Below is a small trained network, with its code and all its weights. Each question gives an input and a class and asks what happens when units are switched off, that is, made to give their printed mean instead of their output.

import numpy as np


def w(rows, s, z=0):
    codes = np.array(rows[::2]) - 128.0
    scale = np.full(codes.shape[1], s)
    scale[-1] = z or s
    return codes * scale


def f(y):
    return np.maximum(y, 0)


def log_softmax(a):
    a = a - a.max(-1, keepdims=True)
    return a - np.log(np.exp(a).sum(-1, keepdims=True))


def net(x, mask):
    res = np.array(x, float).reshape(1, 6) / 4 @ E
    y = f(res @ A[0][:, :-1].T + A[0][:, -1])
    res = res + np.where(mask, y, B[0][:, -1]) @ B[0][:, :-1]
    return log_softmax(res[-1] @ U[:, :-1].T + U[:, -1])


A, B = {}, {}
E = w([
[40,73,51],'x0',
[154,238,2],'x1',
[141,171,126],'x2',
[223,111,123],'x3',
[148,166,179],'x4',
[191,32,96],'x5',
],0.0071)
A[0] = w([
[107,180,171,41],'N1',
[82,166,88,108],'N2',
[77,98,100,183],'N3',
[120,74,168,68],'N4',
[120,150,179,3],'N5',
[118,167,89,154],'N6',
[161,137,161,75],'N7',
[235,134,81,82],'N8',
[249,132,103,120],'N9',
[192,158,178,94],'N10',
[122,119,115,82],'N11',
[195,128,112,114],'N12',
[78,116,100,208],'N13',
[116,47,174,111],'N14',
[198,122,114,66],'N15',
[146,158,170,124],'N16',
],0.012,0.0036)
B[0] = w([
[162,106,168,179],'N1',
[110,142,111,207],'N2',
[106,155,130,227],'N3',
[71,161,85,205],'N4',
[165,82,133,159],'N5',
[71,152,35,206],'N6',
[146,144,145,163],'N7',
[229,125,254,225],'N8',
[148,80,210,239],'N9',
[131,100,135,204],'N10',
[132,128,136,137],'N11',
[133,82,152,187],'N12',
[74,123,122,224],'N13',
[79,202,40,253],'N14',
[172,103,177,177],'N15',
[166,74,118,183],'N16',
],0.0082,0.0061)
U = w([
[65,209,25,250],'0',
[253,80,164,6],'1',
],0.0081,0.0021)

Each question gives the input, the list of numbers given to net, and the class t.
The units are the neurons (one row each of A and B). Each row of codes is followed by its name. A weight is (code - 128) times the scale printed after its matrix; where a second scale follows, it is the last column's (A, B and U).
mask holds one flag per neuron, in row order. A switched-off neuron (its flag False) gives its mean, the last column of its row in B, instead of its output. The means were averaged over made-up inputs and are rounded, as every weight is.
A unit's drop is (log p(t) with every unit on - log p(t) with that unit switched off) / (log p(t) with every unit on - log p(t) with every unit switched off).
The circuit of an input: a set's keep is (log p(t) with only the set's units on - log p(t) with every unit switched off) / (log p(t) with every unit on - log p(t) with every unit switched off). Starting from the 12 units with the biggest drops (on a tie, the unit counted first), units are removed one at a time, each time the one whose removal leaves the highest keep (on an exact tie, the one counted first), for as long as the keep stays at least 0.8.
circuit, biggest first: the units of the circuit, biggest drop first
most important unit: the unit with the biggest drop
k most important neurons: the k neurons with the biggest drops, biggest first
drop of u: that unit's drop, to one decimal
input [-4,0,5,-1,1,-5], class 1: 2 most important neurons -> N14, N1
input [-6,-4,-7,-3,-2,0], class 0: circuit, biggest first -> N14, N8
input [0,-8,-6,1,6,6], class 0: most important unit -> N14
input [3,-6,2,6,8,-1], class 0: circuit, biggest first -> N14, N8
input [0,8,4,5,-4,-5], class 1: 2 most important neurons -> N8, N14
input [5,-8,5,8,-4,8], class 0: 2 most important neurons -> N14, N4
input [4,-8,3,8,-3,8], class 0: 2 most important neurons -> N14, N4
input [-2,8,5,8,-6,-8], class 1: drop of N8 -> 0.4
input [-3,8,8,7,6,-5], class 1: drop of N5 -> 0.0
input [-3,-5,-3,0,0,2], class 0: drop of N14 -> 0.3
